Table B holds the same points as the rows below and some others, measured another way and shuffled. Each row below is followed by which row of B it is.
B:
1: [ 103 -191  110   64 -100 -124  241 -316  277 -576 -161 -355  339 -377
 -259   14 -348  -94  305  168 -425 -133  -85 -571  741    3 -339  -10
  877 -836  -68  583   18   47]
2: [-162  120 -251  478  141   66   59  255   94  704 -290  166  -83  131
 -477 -301  -40   26  -14   67  155  101  132  455 -392 -161   64   48
  -48  205   43  -68 -101 -225]
3: [-128  144  130  -96  -33 -277  144   55 -239 -278    4 -239  107  223
  162   56  101  -13  -98 -185    1 -196  -12   33  151  242  -95  -20
 -191  211  207  -79  -94   83]
4: [ -54  -97 -145  190 -151 -117 -223   49 -164  212 -333 -227 -162  435
 -212 -154  269 -112  178    5 -211  105  203  264 -427  233  308  198
   86  189  -30  -51  -32  444]
5: [-109   67  -44  -26  -28 -258  -77  149   19  -71 -188 -146    6  391
  -52  100  150   21  -17 -212 -184  177  185  149 -137  202  186   71
  233  191   47   40   44  523]
6: [ -99  -71  -86   91  -83 -372  -52   69  131  -83 -292 -260   16  253
 -208   27   47  -10  125 -152 -246  201  123   -1  -97   90  120   -5
  403  -41   36  215   66  575]
7: [-229  329  -62  268    0  100  247  174  164  137 -136  273  -99  319
 -273   70  319  463  174   24  -40 -172  207  208  -39  152  118 -101
  123  129   -1 -128 -145  -17]
8: [-261 -106 -128  454   86 -418  127   75   56  416 -221 -163   50 -206
 -483 -315 -366   27  -22 -177   73  156 -117    4 -116 -381 -223 -143
   41 -162  208  298   79 -106]
9: [-223  131 -213  388  -16  179  409  148  185  238 -210  210   -6 -145
 -327  -39  128  289  -82   64  149  -37   23   94  -41 -232  145  -91
 -260  -31  193 -203  -95 -145]
10: [ 118 -161 -134   44 -101  315  -94  -65 -109  -13 -216 -123   33   14
  -20  -62  143 -335 -120  113 -204  142  130  143 -119   75  357  369
  -33  -24    9 -178  -10  223]
11: [ 112 -107  372   93 -126  496 -431 -356 -252 -229   92  -99 -192   53
  120 -229  341 -372  202    8 -633 -256   45  131  -22   90  252  101
   76 -131 -160 -113  -32  -87]
12: [  39 -241   -5  115 -173  204  -85 -188  -48 -192 -166 -217  -26 -163
  -41  -92  159 -283  -32   -3 -335   77    5  -51  -36 -117  330  129
  -52 -222   70  -79   49  275]
13: [ -72  -31  149   79 -100   40 -138 -154   75 -265  -43  -61  -72  118
 -110   74  206   92  176 -162 -525   51  122  -85   68   72  207   -3
  438 -227  -72  142  110  387]
14: [-116  165 -250 -197  -15 -525  467  252   75 -264 -258 -199  370  286
  -70  349 -107  259 -142  -78  166  135  162 -144  315  375 -106  182
  315   63  207  142  -27  506]
15: [-221   26  286  164  246 -173 -230  -65 -233  196  256   24   15 -104
  -99 -216 -292  -46 -228 -499 -230  122  -96  104    2 -250 -206  -33
   35   -5  106  203  230 -231]
16: [-230   40  295  199  282 -193 -286  -44 -202  273  241   41  -30  -48
 -139 -256 -298  -57 -208 -521 -241  151  -67  171  -76 -269 -196  -60
   87   32   81  231  248 -226]
17: [-129  280  184  -91   73 -257  112  125  -37 -237   21  -80  112  338
   79   98   66   84  -10 -190  -80 -189   76  104  206  281 -156  -79
  160  213   84   33  -94   49]
18: [ -72  -21 -817  363  119 -173  736  431  433  608 -685   23  446 -277
 -698  -45 -527   91 -289  384  625  403  111   34   46 -229 -109  309
  163 -163  229  138 -105  -18]
19: [-108  -31  188  -51  149  -22   98 -162 -121 -223  235    2  255 -357
   27   53 -330    2 -362 -347 -204  130 -119 -235  429 -199 -164  113
  104 -301  172  181  231 -108]
20: [-171    1  259   95  185 -176  -87 -122 -151  -20  214  -37  111 -160
 -101 -110 -313    2 -163 -389 -255   71  -87  -66  215 -168 -243   -5
  203 -177   86  275  204 -159]
21: [-142  228  155 -174  118  300   64  -77 -182 -215  323  386   92  108
  109  356  160  431 -304 -344 -307  130  202   -8  265  199  199  298
  137    8   13 -129  219  137]
22: [-100  183  -22  212  -32  219  208   85   58   23 -154   72  -40   87
 -108  -69  254   53   38  112   -2 -236   71  199    2   25  120  -59
 -160   98   86 -232 -197 -149]
23: [  72 -116 -101   97 -120  270 -250  -27 -137   89 -238 -116 -112  232
  -55 -111  298 -296    5   62 -276  111  188  282 -320  137  444  297
  -16  121  -37 -209  -30  319]
24: [-115 -127  -19  179 -142 -220 -204   -9   76  -51 -260 -240 -141  214
 -193  -55  201  -64  154 -198 -372  182  104   46 -246  -12  283  -55
  245  -42   34  115   91  580]
25: [ -46 -104 -350  584 -222    2  371   55  176  292 -607 -273  -22  -80
 -536 -381   67 -122  396  540  180 -305  -17   68 -111  -68  -19  -71
  -74 -197   93   -7 -363 -203]
26: [ -50  320  -91  212  145  529  -16  261   28  419 -112  367 -125  285
  -87 -110  322  -32 -160   83   40  -49  248  632 -327   44  334  148
 -247  452  -19 -449 -176 -250]
27: [ 198 -244   48  131 -125  444 -347 -192 -128  -41 -196 -228  -89  -39
    3 -271  200 -609   41  161 -400  -17   52  210 -189  -29  353  236
  -29  -94  -70 -156  -60   62]
28: [-110 -131 -268   61 -107 -324  187   75  194 -118 -332 -205  160   14
 -260  169  -61  122  -64 -124 -128  361  100 -192   50  -11  176  121
  345 -215  137  203  138  663]
29: [  37  235   13 -162  122   -7  -92  256 -288   95  -93 -127  101  505
  225  -71  125 -350 -243  -34  115  -92  176  511 -156  393   49  276
 -228  613   77 -279 -199  -33]
30: [ 217 -282  102  -20  -43  147  169 -315  328 -619 -132 -328  401 -632
  -88   -6 -388 -440   -7  151 -422   14 -147 -494  736 -249 -165   54
  630 -821    3  413   62   -3]
31: [-234   26 -171  445  118   61  187  141  151  437 -161  149  -16 -248
 -405 -209 -124   86 -182 -102  109  157  -28  167 -172 -441   58  -88
 -188  -42  193  -35   33 -192]
32: [-112  149   56  205  -71   39  160   53    5  -55 -151  -84  -49  147
  -86 -110  240   16  160   74  -51 -317   27  147   20   84   13 -133
 -131   89   92 -141 -220 -134]
33: [  18  157   18  -31   24  -13  -68  172 -357  121 -138 -204   13  419
  163 -181  168 -377 -122   45  124 -218   92  476 -203  333   38  194
 -379  538  114 -313 -252 -129]
34: [-152  345 -467 -339  206 -669  702  515   60    0 -257  -19  619  388
 -113  500 -382  423 -455  -97  532  330  263  -24  382  517 -280  420
  344  296  260  145   -7  414]
35: [-137  203   -5 -132  284 -102  104  108 -210  145  180  215  269  114
  -56  160 -277  219 -425 -344   10  260  148   94  185  148 -132  362
  193  130   88   85  198  -13]
36: [ -57   78  -13  -87  118  -34  177  -33 -103  -96   61   67  281   -4
  -97  159 -224  162 -190 -112 -111  122  110 -107  355  183 -128  320
  363 -167   38  171  119   30]
37: [  10   34  114  -70   42  261   35 -158 -123 -225  121   87  150  -71
   23  108    2   34 -144  -90 -303   20   89  -78  306  119   66  269
  234 -197  -17   13  100    4]
38: [  -9  124  102  -15   56  306 -364   29  -61   61   12  194 -141  426
    7   63  341  -15  -40 -185 -448  173  314  367 -244  219  418  245
  275  230 -159 -144   92  325]
39: [ -79  165 -215  264   43  340  264  203  116  281 -222  198   11    8
 -198  -85  162   23 -144  163  156  -42  114  317 -121  -86  215   78
 -258  153  111 -306 -176 -204]
40: [-128  -64  -44  -23 -163 -778  570   -4  115 -574 -290 -594  395 -121
 -114  111 -288   77  124  -20   77 -179 -174 -537  613  117 -449 -191
  293 -373  301  421  -93  274]
41: [-104   47  618   50   76  233 -352 -366 -312 -295  451   46 -123  -77
  156 -136   88  -52   30 -403 -630 -250  -80  -18  234  -57  -69  -98
  104 -173  -56   78  159 -289]
42: [  34   -6  191   10   48   24  -20 -205  -68 -220   43  -97  176  -51
 -102  -39 -182  -69   86  -29 -347  -99   34 -137  385  141 -211  148
  519 -318  -86  288   45 -112]
43: [-342  102    2  111  241 -374   60  103 -288  351  166  117   98   30
 -190   -9 -299  320 -386 -537   62  299    6   79  -54 -102 -157  136
  -91  143  234  131  271  -10]
44: [  12  -72  102    4   31  168   60 -195 -181 -169   67  -61  173 -219
   -5  -41 -134 -130 -158  -48 -212  -32  -33 -116  300   -3  -46  226
   73 -255   61   50   67 -146]
45: [-264    4  144  291  245 -261 -151   34  -79  353  101   13  -12 -135
 -244 -266 -320  -27 -216 -460 -119  205  -93  142 -118 -381 -177 -110
   14    1  146  217  213 -176]
46: [-197  290 -148 -177  110 -319  159  322   59  -23  -92  112  151  502
  -32  366   96  374 -250 -326    6  308  300  167  -11  338  154  192
  281  338  103   -2  103  575]
47: [  81  -69 -107   26  -17  140 -313   86  -48  137 -258 -116  -49  326
  -64  -83  168 -348  -57  -21 -257  244  246  358 -341  152  375  310
  172  207  -68  -96   14  394]
48: [-109  239  127  290  -12  324  -17   64   22  107  -69  145 -212  242
  -95 -165  393   35  184   61 -155 -331  112  367 -148   59  166 -141
 -129  209  -24 -263 -214 -247]
49: [ 354  -72  -95  -78   94  571 -287  -15 -253  199 -189  -99  152  126
   66 -258  -41 -769 -195  345 -126   33  197  470 -106  271  186  654
   71  172 -157 -204 -154 -221]
50: [-188 -254  257  699 -395   96  247 -415  337 -416 -225 -348 -241 -628
 -368 -398  252  -24  634  180 -418 -604 -373 -447  262 -592  -40 -761
 -108 -789  155  147 -198 -280]
51: [ -80  166  -26  -98   23 -165  214  176 -189 -114  -91 -156  157  221
  120   54   56  -69 -203  -73  150 -121   51  154   84  247  -40  110
 -235  310  206 -160 -146   31]
52: [-199  161  330  -27  -79 -195   75  -57 -177 -421  127 -167  -31  168
  186   51  246   96   38 -287 -215 -309  -60  -45  202  142  -51 -235
 -153   97  182  -62  -60   56]
53: [-224   58  128  -63 -117 -337  238  -32  -65 -469   14 -206   96   50
   85  204  136  218  -60 -305 -152  -72  -45 -243  272   89    5 -146
  -53  -60  255   29   49  348]
54: [-177  128 -269 -167  -20 -372  486  260 -282  -75 -152 -174  303  161
   89  224  -41  138 -450 -130  413   82   41    2  118  262  -11  278
 -459  331  406 -223  -62  238]
55: [-144 -127   -8  109 -149 -214  -49  -31   68 -204 -189 -234  -52   56
  -97   31  171    0   23 -243 -307  168   27  -83  -84  -74  257  -79
   96 -104  127   66  107  557]
56: [ -32    4  223   19  105   47  -86 -165 -218  -71  150  -33  115  -72
  -26  -93 -175  -88  -94 -173 -263  -44  -15  -14  230   46 -155  159
  194 -142    8  144   98 -187]
57: [  -9 -151 -290   61  -84 -217   60   88  126   -4 -382 -235  143   92
 -245   56  -52  -92  -52  -10 -108  336  149  -27  -58   53  194  226
  323 -114   71  137   75  576]
58: [-296  194  356   75  240 -194 -248  -62 -382  171  383  173  -71  203
  -42  -74  -94  264 -144 -581 -280   37   31  158  -13   46 -173   25
  105  158   40  147  240 -157]
59: [-104  275   17  -78   74   92  100  207 -234   19    1   65   41  342
  176   53  243  -20 -265 -105  115 -118  134  374  -75  250  139  147
 -386  494  162 -375 -147  -48]
60: [-121  312 -192  223   83  393  150  282   20  402 -157  364  -87  316
 -160  -26  336  178 -118  110  138  -53  256  512 -270  120  301  164
 -254  406   31 -432 -186 -158]
61: [-161  401  -72  163   20 -163  268  231  296   22 -250  144   37  576
 -352  152  191  495  407  130  -88 -214  318  152  141  457 -109  -79
  700   71 -145  172 -203  134]
62: [ 129 -374  -85  204 -285 -117  373 -366  115 -475 -361 -550  306 -497
 -317 -139 -289 -232  344  396 -229 -241 -176 -602  609  -26 -277   50
  471 -860   53  438 -108   -8]
63: [-346   23  -85  449  139 -162  166  103   44  440  -44  136  -33 -231
 -405 -198 -181  230 -195 -294   81  177  -79   93 -154 -451  -49 -157
 -202  -47  242   69  128 -165]
64: [ -75  -53  126  144  -88 -295 -281   -5  101 -130 -212 -294 -128  345
 -152  -94  168 -117  294 -183 -449   48  119   85 -157   93  124 -144
  461  -21  -59  229   34  493]
65: [   6  196  -43  351  -12   34   12  139  196  246 -364  -71  -73  411
 -368 -280  146  -77  478  350  -95 -348  192  357  -95  262  -98  -71
  426   89 -175   88 -330 -206]
66: [-113 -274 -323   80 -289 -304  528   -9  -50 -305 -382 -474  237 -342
  -72   62  -25  -92 -226   44  212   75 -171 -368  172 -143  122   62
 -459 -226  459  -95  -47  385]
67: [-155   -7 -215  416  -64  271  357   57  132  212 -243   86  -20 -283
 -296 -150  108   67  -84  140  119  -60  -40   69  -54 -317  180  -59
 -379 -121  211 -226 -126 -204]
68: [ -53 -130 -127  115 -108 -338  -35   55  180  -90 -361 -323   56  154
 -242  -12   -1 -113  123  -74 -235  211   95  -40  -71   22  134   -1
  409 -121   47  232   47  568]
69: [ -41 -158 -129  176 -149 -301 -102   20  123  -31 -386 -336  -24  201
 -264  -86   60 -133  210  -32 -272  160  107    7 -153   55  159    8
  377 -115   15  209   19  541]
70: [ -76  181  155  -11  -27   -5  -10   67 -272  -95  -18 -143  -28  330
  177  -76  270 -138  -37  -73  -33 -290   49  273  -45  262   39   21
 -311  362  127 -259 -193  -76]
71: [  53  131  121  -99  108  375 -136  -75 -114  -79  129  198   80  162
   47  106   85  -17 -141  -86 -343   75  221  160  136  227  168  348
  313    0 -126  -57   85   19]
72: [-180  135   97  -20  282  -71  -75   58 -299  240  238  187  133   60
  -26    0 -248  101 -422 -433  -60  235   73  179   20   -5  -90  264
   -1  173  109   43  229 -119]

[ -68  107 -173   15  -67  118   30  -77  231 -181  181  -49   15   46
  -32   17 -121  -74   11  -51  102  -61  197   -6  -27  -65   31 -244
   26 -206   45  -10  -79] => 1
[  40 -108   -1 -264  -36   92  -24  -25   51 -347   79  -31  -30  -28
   -1 -189  122  -88   15 -169  146 -112    9 -103  161   93 -124 -140
    2   15  -69   84  -66] => 46
[  47 -236  -89  -99 -125   32   23   70  336 -706   35  -96   45  116
  -48   -7  -64 -308   60 -415  251 -196  -64 -261   82   84  -82 -173
  107 -352   55  -54  -14] => 61
[ 124 -107  287  -82 -108 -152  255  256  -52   86 -249  230 -151  -97
   15  -41   46   41   77 -143 -101   14   -6   -8  -48   39  137  -46
   59 -167   21    3 -124] => 29
[  60  -86   45   53  137   89   -3  -35  -17 -134  -65   87   -5  -21
  135  101  -95 -141  -96 -177    8  353 -181 -130   47   44   69   -2
  -11   59  -63   35 -218] => 2
[ 137 -113  221 -166 -140 -175  269   66 -256  363  -95  201  -13 -161
   74 -109  153   -5    3   22 -160 -151  125  224 -117  -63  -41  -62
   23 -151  -10  -35   87] => 51
[ -10   43  -40   47 -125  -71  177 -132  -94  362  203  -21  123   42
  -14  -72  -23 -109   15  121  -33 -211  212  354 -200 -227   33 -267
   57 -263  166  -71  166] => 37
[ -36  108  156  222  -23   37  300  127  155  132 -129  292 -163 -195
 -137  188 -182   33   25  -25 -135  392  166   34 -233 -139  342 -232
   65 -220   34  109 -160] => 49
[  17   94   24 -203  -60    4   -7   73  -92  127  -62   75  -79   30
  242 -151  152  155  -67    2  -56 -146   47  -25   72   69  -18  102
 -129  136 -139  -41 -175] => 54
[  11  118  -48   58  -16   -8   44   17   66   84   50  -17  -48  133
   91   10 -163   57   49  -23   16   -8   52   35   10  -11  145 -136
   32 -140  112  -86 -231] => 56
[  37   12  -54   74  -81   29   53  -32  -36  264   78   42 -108   52
 -183  -43 -123 -131   73   84 -160   -4  121  159  -84  -25  220 -113
    6 -345  230   51   21] => 11
[ 151 -347  291   47 -121 -200  421   74  -26  -43  -99  182   92 -180
 -125   73  -15 -326   65 -241    6   38   -7  155 -245 -171   21 -301
  225 -429  119  -13  215] => 65
[ -12  -12 -239   10   -4  169 -236   43  183 -347  -43  -71  -65  280
  133   28  -95 -167  -89 -227   16    9 -178 -339  134  187  105  216
 -137  -97   -9  -35 -214] => 60
[ -25   74  -25   81   27  163  -18  -13  -10  139   11  117 -178  -24
 -148  -25  -72  -66   -7   57 -159  268   43    8  -34   15  268  -36
  -81  -83   67  186 -110] => 27
[ 104   28   14  -33   37  -82   19    4  -30   52   53  -74  -30  153
  158  -46 -165   56   94  -70   70  -39  -48   39  138   69   56 -154
   84  -94  153 -139 -293] => 58
[ -48  121  -62   38  -60   98  159 -143    9  231  148  125   27 -174
  -39   53  -46  -40  -65  126  -80   78  310  203 -191 -183   38 -232
   -4 -153  -27   50   47] => 62
[   6  -13 -157    4   -3  105 -131  -35   -6  -30  -15   -1   -2  163
  156    2  -19 -154 -133  -89  -72   24 -101 -123   23   68   55  189
 -143  -41  -34  -30  -87] => 39
[  70   98   10  -58   78   42   55  -73  -73  159   48   88  -57 -114
  147   45 -120  105  -14   49  -37  177  120   64   62   23   11 -137
   16   19  -33  -28 -275] => 72
[  23 -100  194   -7   12   35  178  -10  -79   49   29  125  -68 -142
 -186 -122   58 -126   45  -38  -12  204   -7  126  -69  -94  141 -256
   60  -44   62  208   34] => 47
[ -78   31   53   74  131  119  131 -141    1  -78   37  122  178 -133
  268  115   48  -76 -236 -112  101  341  -58   -1 -128 -204  -51 -130
  -34  272 -261   32  -88] => 18
[  20   89   22  -22   -6  -39  137  -57    6   91   99   15   49  -20
  148    0  -73   63    2  -12   75  -13  124  123  -25  -94  -10 -246
   73  -49   10  -95 -155] => 35
[ 113  -73  256  -38  -91 -155  209  267  -58  142 -263  211 -162  -14
   55  -39   19   57   66 -132 -131   16  -52  -24  -38   53  192   23
   28 -152   42  -24 -160] => 33
[ 100 -227  185 -153  -15  -16   99   15  -87 -144   45    8  -60  -37
 -172 -239   99 -183  105 -141   80    9 -104   54   87   29   33 -234
   97  -82  111  158   28] => 64
[  43    1  -88    1  138  100 -145 -151 -186  125   56  -32   56  124
  259  -27  -12 -100 -155  -11  -42  161 -177  -12   88   38    4  128
 -119  171  -50  -26 -156] => 31
[  90 -126  -59  -73  -27    2   30 -252 -350  401  125   47  182  -51
  148  -58  117 -257 -176  111 -160  -75   46  269 -134 -122 -147   52
  -89  -64  -26  -36  244] => 9
[  36  -97 -289 -122  -30  196 -256  -43  199 -487   51 -109  -33  190
   60   -5  -81 -244  -64 -240   66  -85  -85 -326  199  223  -55  134
  -98 -176  -17  -22 -135] => 7
[  18  -86   32   85    4   41   68   -6  -23    6  -67  114   30   12
   79   61  -11 -187 -109 -126  -59  175 -102  -34 -106  -58   97   26
  -34  -64  -35   23  -20] => 25
[  26  -55 -158   25    2  128 -168   50  116 -226  -79   -5  -86  204
   84   42 -105 -179  -66 -193  -50   77 -164 -271   83  163  133  201
 -112 -135   17   -7 -179] => 26
[ -85  125 -105   50   24  192  -82  -28   71    1   68   15 -123   87
  -60  -71  -36  -34  -32   10  -46  154   18  -56   13    6  218  -32
 -104    6   26  144 -140] => 10
[  -4 -107  113  -91   18   31   32    7  -27 -188   84  -63  -11   93
  -55 -254  132 -117   46 -148  160   -6 -167    7   82  -21   67 -198
   31   87   56  134  -32] => 68
[  22  -89  134  -31   41   78   76   19   -1 -127   23   62 -102  -54
 -148 -129   31 -112   52 -113   41  203  -80   -9   40    0  144 -207
   45    0   53  191  -78] => 4
[  51 -143   94 -147   39   75   -4  -87 -155  -39  118  -24  -43  -11
 -128 -265  128 -166   36  -42   50   50  -99   84   98   17   31 -167
    4   55   65  199   33] => 24
